Here is a tiny trained network, its code and every weight. The questions are about switching its units off for an input and a target symbol, where a switched-off unit gives its printed mean instead of its output.

import numpy as np


def w(rows, s, z=0):
    codes = np.array(rows[::2]) - 128.0
    scale = np.full(codes.shape[1], s)
    scale[-1] = z or s
    return codes * scale


def norm(h):
    return h / np.sqrt((h * h).mean(-1, keepdims=True) + 1e-5)


def f(y):
    return np.maximum(y, 0)


def softmax(a):
    e = np.exp(a - a.max(-1, keepdims=True))
    return e / e.sum(-1, keepdims=True)


def log_softmax(a):
    a = a - a.max(-1, keepdims=True)
    return a - np.log(np.exp(a).sum(-1, keepdims=True))


def net(x, mask):
    ids = ['βδζθλξπ'.index(c) for c in x.split()]
    T = len(ids)
    res = E[ids] + P[:T]
    u = 0
    for l in range(3):
        q, k, v = (norm(res) @ M[l].T for M in (Q, K, V))
        z = softmax(np.where(np.tri(T) > 0, q @ k.T / 3**0.5, -1e9)) @ v
        res = res + np.where(mask[u], z, O[l][:, -1]) @ O[l][:, :-1]
        u += 1
        y = f(norm(res) @ A[l][:, :-1].T + A[l][:, -1])
        res = res + np.where(mask[u : u + 8], y, B[l][:, -1]) @ B[l][:, :-1]
        u += 8
    return log_softmax(norm(res)[-1] @ U[:, :-1].T + U[:, -1])


Q, K, V, O, A, B = {}, {}, {}, {}, {}, {}
E = w([
[248,121,170,170],'β',
[169,187,148,135],'δ',
[78,182,229,85],'ζ',
[163,81,219,125],'θ',
[145,224,163,105],'λ',
[178,2,67,41],'ξ',
[178,90,170,172],'π',
],0.024)
P = w([
[127,196,247,101],'0',
[144,168,219,121],'1',
[151,145,174,117],'2',
[156,134,146,116],'3',
[156,130,123,114],'4',
[156,126,108,110],'5',
[156,127,97,103],'6',
[152,124,87,98],'7',
[150,126,76,93],'8',
[150,121,73,90],'9',
],0.013)
Q[0] = w([
[109,148,135,176],'L0H0',
[69,100,143,146],'L0H0',
[254,131,146,35],'L0H0',
],0.0095)
K[0] = w([
[159,125,231,111],'L0H0',
[112,201,104,190],'L0H0',
[138,78,18,3],'L0H0',
],0.0053)
V[0] = w([
[148,74,36,62],'L0H0',
[128,155,202,244],'L0H0',
[85,160,157,63],'L0H0',
],0.012)
O[0] = w([
[151,69,6,111,2],'L0H0',
[163,239,233,85,183],'L0H0',
[46,69,151,216,219],'L0H0',
],0.011,0.0064)
A[0] = w([
[92,188,168,206,181],'L0N0',
[78,115,141,82,61],'L0N1',
[160,211,98,203,163],'L0N2',
[167,58,153,135,33],'L0N3',
[154,75,119,100,2],'L0N4',
[107,195,4,165,3],'L0N5',
[84,120,146,104,116],'L0N6',
[167,128,66,182,239],'L0N7',
],0.017,0.0031)
B[0] = w([
[152,45,160,70,247],'L0N0',
[122,128,149,60,149],'L0N1',
[131,42,175,149,153],'L0N2',
[165,58,162,112,150],'L0N3',
[156,52,126,114,146],'L0N4',
[184,125,126,249,144],'L0N5',
[123,90,145,83,159],'L0N6',
[161,178,91,195,161],'L0N7',
],0.019,0.014)
Q[1] = w([
[167,154,4,124],'L1H0',
[68,176,91,97],'L1H0',
[173,188,34,97],'L1H0',
],0.02)
K[1] = w([
[65,180,116,254],'L1H0',
[147,148,211,128],'L1H0',
[100,183,152,226],'L1H0',
],0.021)
V[1] = w([
[117,8,201,238],'L1H0',
[160,21,140,115],'L1H0',
[109,92,169,201],'L1H0',
],0.012)
O[1] = w([
[163,249,117,126,254],'L1H0',
[163,175,76,97,236],'L1H0',
[140,192,136,135,167],'L1H0',
],0.014,0.0094)
A[1] = w([
[50,177,114,53,182],'L1N0',
[183,138,143,58,108],'L1N1',
[181,127,118,136,139],'L1N2',
[133,172,92,96,2],'L1N3',
[113,251,99,90,116],'L1N4',
[123,86,163,167,142],'L1N5',
[117,144,104,222,118],'L1N6',
[165,113,56,108,102],'L1N7',
],0.025,0.0067)
B[1] = w([
[254,167,63,134,186],'L1N0',
[42,134,138,166,254],'L1N1',
[160,142,165,156,173],'L1N2',
[132,91,170,136,128],'L1N3',
[144,227,181,115,141],'L1N4',
[132,85,83,126,146],'L1N5',
[186,41,180,169,149],'L1N6',
[177,62,190,68,164],'L1N7',
],0.025,0.017)
Q[2] = w([
[163,72,195,45],'L2H0',
[184,252,185,180],'L2H0',
[227,92,217,176],'L2H0',
],0.021)
K[2] = w([
[155,98,50,55],'L2H0',
[90,144,6,231],'L2H0',
[104,84,67,60],'L2H0',
],0.023)
V[2] = w([
[3,124,126,80],'L2H0',
[148,213,119,60],'L2H0',
[120,136,187,127],'L2H0',
],0.027)
O[2] = w([
[254,90,119,183,31],'L2H0',
[107,34,138,236,200],'L2H0',
[126,138,14,117,251],'L2H0',
],0.019,0.013)
A[2] = w([
[159,170,117,132,140],'L2N0',
[43,36,76,142,119],'L2N1',
[4,128,120,96,150],'L2N2',
[192,102,92,203,109],'L2N3',
[75,102,67,88,17],'L2N4',
[116,116,46,135,171],'L2N5',
[135,44,66,195,253],'L2N6',
[74,63,164,80,65],'L2N7',
],0.03,0.0047)
B[2] = w([
[111,109,187,154,162],'L2N0',
[193,3,135,132,221],'L2N1',
[157,133,47,47,200],'L2N2',
[157,118,27,119,222],'L2N3',
[206,137,148,69,145],'L2N4',
[81,128,122,155,148],'L2N5',
[42,146,206,120,254],'L2N6',
[71,156,124,223,182],'L2N7',
],0.045,0.017)
U = w([
[131,177,109,63,239],'β',
[163,142,89,199,94],'δ',
[80,43,141,100,87],'ζ',
[147,127,59,170,93],'θ',
[9,142,65,158,2],'λ',
[209,118,135,115,110],'ξ',
[137,179,192,141,246],'π',
],0.014,0.0051)

Each question gives the input, a string of symbols that net reads in full, and the target symbol t.
The units are the heads (3 rows each of Q, K, V and O) and the neurons (one row each of A and B). Each row of codes is followed by its name. A weight is (code - 128) times the scale printed after its matrix; where a second scale follows, it is the last column's (O, A, B and U).
mask holds one flag per unit, layer by layer, with each layer's heads first. A switched-off unit (its flag False) gives its mean, the last column of its rows in O or B, instead of its output. The means were averaged over made-up inputs and are rounded, as every weight is.
A unit's drop is (log p(t) with every unit on - log p(t) with that unit switched off) / (log p(t) with every unit on - log p(t) with every unit switched off).
The circuit of an input: a set's keep is (log p(t) with only the set's units on - log p(t) with every unit switched off) / (log p(t) with every unit on - log p(t) with every unit switched off). Starting from the 12 units with the biggest drops (on a tie, the unit counted first), units are removed one at a time, each time the one whose removal leaves the highest keep (on an exact tie, the one counted first), for as long as the keep stays at least 0.8.
circuit, biggest first: the units of the circuit, biggest drop first
unit that matters most: the unit with the biggest drop
k most important neurons: the k neurons with the biggest drops, biggest first
k most important neurons of layer l: the k neurons of layer l with the biggest drops, biggest first
input θ ζ ζ ζ ζ π λ, target π: circuit, biggest first : (L1N4, L2N3)
input ζ δ ζ π π, target π: 2 most important neurons of layer 1 : (L1N0, L1N1)
input λ π π ζ π β π, target β: unit that matters most : L1N2
input λ π λ, target π: 2 most important neurons of layer 1 : (L1N4, L1N0)
input λ π ζ ζ λ λ, target λ: 2 most important neurons of layer 2 : (L2N3, L2N6)
input ζ π π β ζ λ ζ, target λ: 4 most important neurons : (L1N0, L1N1, L1N7, L0N2)
input ζ ξ ζ ξ π, target ξ: circuit, biggest first : (L2N6, L0H0, L2H0)
input λ δ λ ζ π ζ θ π, target θ: 3 most important neurons of layer 0 : (L0N6, L0N1, L0N7)
input λ δ β, target δ: 4 most important neurons of layer 1 : (L1N0, L1N6, L1N1, L1N7)
input ζ π ζ, target π: 3 most important neurons of layer 0 : (L0N0, L0N7, L0N5)
input π δ ζ θ π, target θ: 3 most important neurons of layer 1 : (L1N1, L1N7, L1N0)
input ζ π β, target π: circuit, biggest first : (L0H0, L2N3, L2N1)
input ζ ξ λ ζ ζ β λ ξ π, target ξ: circuit, biggest first : (L0H0, L2H0, L2N6, L1N7)
input λ ξ π δ ζ λ ξ, target λ: circuit, biggest first : (L2N7)
input π θ δ π, target δ: 2 most important neurons of layer 0 : (L0N2, L0N1)
input ζ π ζ δ θ ζ, target θ: 4 most important neurons : (L1N6, L0N0, L1N1, L2N6)
input ξ ζ θ ζ δ, target θ: 3 most important neurons : (L2N3, L1N6, L0N5)
input λ θ ζ π ζ λ λ δ, target λ: 2 most important neurons of layer 2 : (L2N3, L2N6)
input π β ζ ζ θ ζ θ θ, target θ: 2 most important neurons of layer 2 : (L2N3, L2N6)
input ζ λ ζ θ θ θ, target θ: 2 most important neurons of layer 2 : (L2N6, L2N3)
input ζ ζ λ θ π δ ζ θ ζ, target θ: 4 most important neurons : (L0N0, L1N7, L1N4, L1N1)
input ξ ζ λ, target δ: unit that matters most : L0H0
input θ ζ λ δ, target λ: 4 most important neurons : (L1N6, L0N0, L1N1, L1N7)
input λ θ π ζ λ ζ π θ λ β, target λ: 2 most important neurons of layer 1 : (L1N1, L1N0)
